Here are made-up objects, facts about them, and rows of numbers that follow some of those facts. Name the object behind each unnamed row.

How the objects are related:
π: refers to; Ξ: is of sort
befle π:grefek,poklu Ξ:398
boplidre π:stobrasal Ξ:398
brane π:plobisis,klasiskol Ξ:398
bremu π:plobre,brubragri,relu Ξ:398
bribi Ξ:164
brubragri π:plobisis Ξ:398
dalol π:brane,fliklok,nibu,skefas Ξ:398
daplus π:lenopek Ξ:164
dilak π:flitor,befle Ξ:164
dizedron π:flabra Ξ:164
dotrim π:fozek,troflor Ξ:398
dralos π:lunu Ξ:398
drapom π:nibu Ξ:398
drarir π:relu Ξ:398
dredak Ξ:398
duskaskom π:pima Ξ:164
fasen π:lebrabrek Ξ:398
fegal Ξ:398
fezu π:vobre Ξ:164
firil π:noro,skastas Ξ:398
flabra Ξ:398
fliklok Ξ:164
flitor π:plobre,relu Ξ:164
flugras π:plobre Ξ:398
fozek Ξ:398
fulim Ξ:398
gatrun π:fozek Ξ:164
geve π:nudras Ξ:398
grabri π:plobre Ξ:164
grefek π:plobisis Ξ:164
klamol π:plegrar,ratrastik Ξ:398
klasiskol Ξ:398
klega π:lutras Ξ:164
klunak π:fliklok Ξ:164
koga π:noro,plobre Ξ:398
kogok π:pibal,nudras Ξ:164
labin π:fegal Ξ:398
lebrabrek π:flitor Ξ:164
lenopek π:klega Ξ:164
leris Ξ:398
leska Ξ:398
leskik π:vatrim Ξ:164
lunu π:stikla Ξ:164
luskas π:nibu Ξ:164
lutras Ξ:398
matak π:vatrim Ξ:398
nibu π:zogetre Ξ:398
noro π:flitor Ξ:398
nudras π:grefek,brubragri Ξ:398
nunen π:kogok Ξ:398
pebo π:grefek,bremu,plobre Ξ:398
pibal π:nibu,relu Ξ:164
pima Ξ:164
plegrar π:poklu,flabra Ξ:164
pligan π:tetum Ξ:398
plitridal π:dotrim Ξ:164
plobisis π:relu Ξ:398
plobre π:relu Ξ:398
plonul π:flitor Ξ:164
poklu Ξ:398
pulil π:skastas Ξ:164
raflu π:rugremek,nudras Ξ:164
ratrastik Ξ:164
relu Ξ:398
rifin π:skastas Ξ:398
rosos π:grefek,vatrim,plobre Ξ:398
rugremek Ξ:398
sagrugul π:dizedron,leris,stozo Ξ:398
sebra π:tetum Ξ:398
skastas Ξ:164
skefas π:flitor Ξ:398
skepleske π:pligan Ξ:164
skevos π:plobisis,rosos,plobre Ξ:398
soflim π:leris,nudras Ξ:398
sokul π:trema,leska Ξ:164
stebugrus π:dredak,bribi,koga Ξ:398
stikla π:troflor Ξ:398
stipetas Ξ:164
stobrasal Ξ:164
stozo π:brubragri Ξ:164
taklan π:varan,pibal Ξ:398
telu π:tuflagir Ξ:398
tetum π:fegal,nibu Ξ:398
trafogrim π:sokul Ξ:164
trema π:plobisis Ξ:398
trese π:plonul,nibu,rugremek Ξ:164
triskobir π:zasor Ξ:164
trodo π:dredak Ξ:398
troflor π:relu Ξ:398
troplun π:brubragri Ξ:164
tuflagir Ξ:398
varan π:drarir Ξ:398
vatrim Ξ:398
vazas π:noro Ξ:164
vibi π:koga Ξ:164
visun π:pima,trodo Ξ:398
vobre π:brubragri Ξ:398
vugra π:poklu Ξ:398
zasor Ξ:398
zogetre π:plobisis,plobre Ξ:398
zoluk π:zogetre Ξ:398
zudi π:nibu Ξ:398

Some objects and their rows:
befle:  155  -22 -178   -8   40   13  -24 -193 -157  134 -100  -63    9  259  223 -142 -116  -34 -266   21  -50   22  -41   -4  -30  -40   47
poklu:  309  -40 -175  -27  180   11  -34  -32 -155  223   24  -81  -31 -110  614 -152 -127  -62 -293   -2  -51  -35  -24  -53  -29  -85   28
boplidre:   82  -71 -177  -20   39  137  -10 -183 -184  -72   31  -60  281  -88  226  -95  412   20 -249  -12  -41   87  -43  306  -47  -89  -53
brubragri:  369  -70 -201  -22  -51  -40  -10 -145 -108   73   68  -74  -31  -79  269 -132 -102  -10 -282    6  -15  417   38 -106  -18  -79  125
plobisis:  330  -85 -168  -20  -78  -19  -10  -89 -149   86  121  -66  -66  -70  260  -89 -111  -36 -304    2  -59  384   67 -112  -42  -99  175
bremu:  135  -67 -176  -25  -89  -15  -14 -229 -120   -3  -88  -80    0  342  -54 -110 -121   12 -258   12  -26  316   19  -50  -24  -25  158
skevos:   93  -84 -176  -25  -66  -31   42 -217 -174  -14 -133  -64   53  597 -190  -62 -113    9 -269    3  -35  316   -1    8  -30   11  163
dalol: -126  -58 -172  -33  -59   27  108 -212 -126  -40  -53  -55   -6  567  -74  -86   26   18 -270    2  -56  135   40  321  -33   31   23
vatrim:  402  -83 -136  -22  -43  -48  -17 -107 -115   62  156  -51  -31 -105  317  -84  -25   -9 -312   -6  -44  360   44  -63  -31  -84  134
grabri: -232  111  227  -17  -67  -47  -13  151  244  -38 -111   95  -51 -151 -296  151 -118   16  565  -20  110 -303  -48 -109  152   51 -147
leska:  325  -79 -174  -15  -66  -11    3 -108 -149  -34  102  -71  -17  -96  233 -113   66   43 -319   20  -43  341    8  -59  -31  -83   75
soflim:  150  -47 -193  -16  -55  -19   -4 -198 -155   -8 -152  -59    8  607   59  -96  -35  -17 -254   46  -33  164  -37   73  -33  -73  -22
pligan: -120   -5 -185  -49  -94   17   11  -39 -195  -18  197  -76  -38  -76  453  -77  230   58 -285  -14  -53  101  117  308  -21  -61  -76
klunak: -215  142  192  -14  -19  -24   38  252  143  -35   -5  -21  -61 -123 -294  177   48   -3  584   -8   63 -319  -38  -44   35  -39 -169
trese: -245  232  157  -20  -66  -56  102   82  128  -35  -83  -12  -59  -88 -296  157  -29  -11  703   -2   66 -306  -44  -71  106   31 -167
noro:  195  -76  -46  -36   -2  -22  -22 -185 -157  115  261  -57   97  -77  100  -78 -124  -18 -269   -8  -43  260  116  -98  -11   20  275
rifin:   81 -101  -53  -32  236   85   -5 -176 -182    2  262   -9  411  136  -74  -64  103   22 -286  -10  -62   40   59  136   -9   25   90
zudi:  -63  -31 -184  -31  -75  -44   52 -167 -151  -11   61  -97  -37  240  158  -75   56   47 -289   14  -54  196   87  182  -26  -37   35

Which object is each row?
No name comes twice in this set of rows, the named rows included.
  35   52 -169   -7  212  204  -15 -200 -189   62 -125  -57  136  279  330 -104  -85  -49 -272    3  -52 -251  -35  456  -26   26  -88 => klamol
  47  -63  -62  -30  149   23   17 -229 -182   40  182  -17  379  297 -127  -84   -4   16 -239    1  -59  128   72  107   -7   95  175 => firil
-121  -52 -170  -39   93  -29  -11 -218 -125  -43  -49  227  -47  -16   77  -50  350    1 -278   71  -69  391  -52  452  -30  309  190 => visun
 113    6 -192  -20   33   -3   -8 -214 -133   13 -184  -70   58  607  107 -138  -50  -67 -272   24  -42   10  -50  202  -39  -72  -69 => sagrugul
   8  -58 -173  -45  -74  -34    1  164 -195   29  287 -101  -51 -111  610  -68  266   18 -278    9  -71  124  137   91  -45  -91  -72 => fegal

The same objects again, as new rows of numbers:
Named rows:
leris:  217  165 -114  153   76  -79 -168   30   93  -41 -120 -149  134  132   47   -5  130 -173 -160  314 -270   27   33   26 -100   88 -372   61 -130
soflim:  113  119 -118  165   -9 -137 -197  -70    0  -23  -96 -130  125  107  141  -18  110 -116 -191  234 -290  -53   51  154  -90   53 -331    8 -143
plobisis:  162    5   86  245  -56  -52 -209  -95   26  -81   85 -349   88  115   35  -98  110  -58 -119  198 -257  -58   25 -103 -143  135 -372  -29 -113
skevos:  128  130  -71  207   36  -30 -153  -36   61  -47   83 -231  134  101  138  -61  201  -37 -200  177 -306   18  103   23  -94   52 -388    9 -136
rosos:  129  214 -173  209   72  -69 -169  -59   44  -30   96 -150  198  146  174  -49  204  -11 -250  163 -296   28  123  137 -157   58 -388    3 -210
plobre:  204  242  123  220   41  -65 -138    5  -13 -105   78 -299  180  150  127 -204  250  -56 -170  133 -257  -66   88   90 -272   82 -312  -34 -269
grefek:   -2  -21 -622   84   80   49 -104 -284 -302  -23  285 -284 -263 -149 -297 -284   46 -159  -14  218  -24   35  258  100 -248  -18 -310  190  -80
koga:  131  237  -28  161   58  -30  -81   52  -19  -63    5 -241  173   57  229 -102  305  -92 -183  149 -342   27  109  110 -112  -54 -290   35 -158
bremu:  148  149  127  182   45 -143 -120   42   58  -17   56 -217   85   87   87 -158  258  -68 -224  141 -236  -91   64  122 -185   81 -283    8 -251
klasiskol:  236  151 -112  160   78  -62 -162   38   95  -60  -86 -170  128  118   44   -5  136 -166 -144  323 -274   49   25  -19  -90  104 -388   67 -123
dilak:  131   50 -585   53  129   47  -59 -192 -370  -36  158 -291 -233 -177 -178 -307  111 -236   40  288    8   17  190  416 -259  -26 -205  301 -108
leska:  237  157 -123  145   81  -67 -160   40   83  -38  -99 -168  136  127   47   -6  151 -171 -146  327 -272   44   19    1  -99   86 -389   64 -122
dalol:  191   80  -54  219    9  -44 -188   11   -9  -89  -52 -152  170  -13  129  -81  147  -82 -177  324 -278  -46   69  128   -2   62 -385   47  -82
fegal:  263  144 -139  159  109  -96 -185   64   74  -17  -77 -173  166  107   73  -26  160 -171 -174  344 -224   34   11    9  -52   88 -435   47 -175
troflor:  223  159  158  157   -8  -26 -139 -143  -17 -105   -8 -243  186   73   49  -85  210  -71 -103  237 -186 -134  -52  141 -188  185 -330  -40 -141
stobrasal:  160  159 -603  -12  197   38  -49 -120 -287  -55   89 -232 -202 -152 -331 -294  109 -325   26  343   14   40  200  159 -273   -8 -276  236 -141
nunen:  141  122  -87  178    0  -99 -176  -60  -16  -36  -86 -158  155   82  147  -23  143 -105 -173  250 -283  -46   37  132  -79   37 -335   19 -110
dizedron:  110   89 -498   37  135   34   -1 -134 -384  -13  142 -193 -115 -169 -323 -323  106 -158    8  298   57   17  165  291 -305 -152 -202  266  -43

Name these rows:
No name comes twice in this set of rows, the named rows included.
 192   98  -93  176   51  -80 -177   -7   -6   -7  -31 -189  181   47  146  -34  202  -93 -191  295 -220   -8   14   98  -27   38 -386    9 -143 => labin
 244   38  -79  228   25  -39 -180   -3   28  -33  -27 -263   72   94  259  -20  155 -112 -123  298 -300   22   23  334  -46  114 -293  170 -111 => skefas
  45  102 -615   -1   94  -37  -88 -237 -378  -37   87 -194 -209 -185 -247 -310   76 -278  -15  266  -13  -62  229  297 -254  -52 -227  182 -153 => raflu
 230  200  -97  120   96  -29 -141   -3  125  -60  -82 -133  135   97   38   18  181 -143 -156  316 -261   23   10   51 -101  148 -382   64 -106 => fozek
 178  101  -69  189   24  -58 -154  -25    1  -24  -41 -196  149   57  162  -21  172  -95 -163  257 -266   -8   20  164  -61   56 -340   62 -101 => fasen
 143   89 -431   84   54    0 -125 -188 -473 -163   91 -250 -141 -255 -312 -476   38 -260   26  343   29 -171  229  258 -285  -22 -255  128 -169 => pibal
  90  132 -631   -3  161   34  -63 -226 -366  -39  168 -214 -155 -194 -237 -297  151 -230  -27  279   20    3  213  289 -253  -34 -273  178 -149 => leskik
  70  114 -532  -18  110   42    2 -165 -407  -56   84 -273 -181 -238 -243 -322  163 -278   31  268  -23   -6  196  193 -212 -138 -206  188  -76 => pulil
 137  123  -35  150    4  -63 -124   10  -18  -51  -98 -182  148   46  150  -31  202 -131 -148  246 -299  -13   24   59  -49  -29 -315   26  -64 => rifin
 191  105 -451   85  131   41  -55 -166 -379  -84  231 -428 -257 -115 -142 -436  179 -239   66  229   -2  -25  224  431 -373   29 -147  272 -236 => flitor
  70   84 -510   -8  146   15  -19 -165 -343  -17  146 -221 -210 -252 -262 -324  169 -253  -19  280   32  -24  190  266 -226  -64 -235  211 -111 => fezu
 267   32 -121  216   75 -111 -265   50  -78  -11  -11 -183  276  -72  182 -102  180  -74 -244  395 -148  -42   18  104   83   24 -503  -41 -203 => tetum
  97   15   81  135   37 -168 -108   80  132   82  -16 -105  -10  -27   56  -55  250 -100 -266  209 -229  -83   17  166  -18   75 -291   70 -143 => vobre
 219   67  -51  207   18  -30 -134   40    0  -37  -56 -289   62   74  299  -37  209 -135 -100  264 -333   34   42  308  -43   43 -244  172 -100 => noro

Now the same objects, written a new way:
Some rows with their names:
ratrastik:  -81  125   91  -47 -298 -411  160 -196 -446 -110  331 -179  -23  535
skefas:  -43  -76   33  116  202  263   35  100  227   60 -214   35   36 -145
trema: -143  -92    1  146   97  258   -7  152  153   92 -254   57  128 -146
drapom:  136  -45  -26   63  113  233  136  185   69  -22 -287   88  -21 -347
skastas:  -30  -11  -35 -216  -17 -293 -312 -292 -155   45  279  -85 -235  545
noro:  -92 -109   39  174  331  217  -20   42  296   90 -214   25  -29   86
klasiskol: -112 -111   85   58  112  166   -3  171  163   22 -269  -13   62   19
leris: -229  -65  185  201  -30   93  292  200   65  -84 -245 -115  180  177
skepleske:  368  128 -160 -299 -184 -197  -83 -142 -534  -95  169   -4 -215   26
raflu:   77  195 -183 -112 -266 -148 -112 -208 -417   85  313   60   -2  -47
relu: -253 -188   28  112  207  310 -174   96  136   89 -438  -24   -3  333
visun:  278    4  158  133  384   17  344   30  479  -90   84  -17 -120 -120
vatrim: -170 -150  113  115  133  110  -14  123  191  -31 -291  -60   83  190
lunu:  -39   81 -157 -165 -152 -138 -360 -275 -299   98  273   26 -101  158
pulil:  145  119 -103 -201  -26 -258 -191 -306 -134   11  465  -16 -159   94
matak:  -59  -68   60  130   93  125  135  146  272  -49 -105   56  110 -235
poklu: -217  -26  282  294  -13   28  372  188   69 -111 -241 -159  192  331
nibu:   16 -160   31   17  183  262  -63  182   23  -41 -499   23  -27  119

Which object is each row?
No name comes twice in this set of rows, the named rows included.
 122   76  -73  -86  153 -176 -191 -350 -145   25  312  -87 -262  575 => bribi
 -79   56  222  293  -33  -13  497  201  124 -118  -34  -51  251 -148 => vugra
 -58   67   76  242  -22  111  342  177  133  -44  -83   33  229 -340 => soflim
  -5  -17    5  186  313  294   15   63  354   79 -135   29  -27  -31 => koga
  35  318 -161    1 -183 -121  -68 -273 -370  108  384   25    1   16 => dilak
 -80  205 -158  -72 -305 -135 -174 -233 -435  117  257  -22   -4  217 => stozo
 145  -63  166  141  452   41  271    7  431  -81  -58  -66 -146  102 => trodo
-127   44  105  333  -31  131  338  167   76  -34 -107   -1  194 -152 => befle
-155  130 -172  -56 -206  -77 -289 -258 -462  150  169  -14  -10  398 => grefek
-140 -424  283 -267 -134 -334   -8  288  390 -203 -103  -78   30  -57 => lutras
 142   36  -47   69   78  228  138  192  140   10 -152  120   34 -509 => dalol
 188   24   58  185  374  181  270   13  457  -19   33   40 -105 -242 => stebugrus
 221  173 -215 -231 -189  -94 -231 -205 -481   26  164   45 -138   10 => luskas

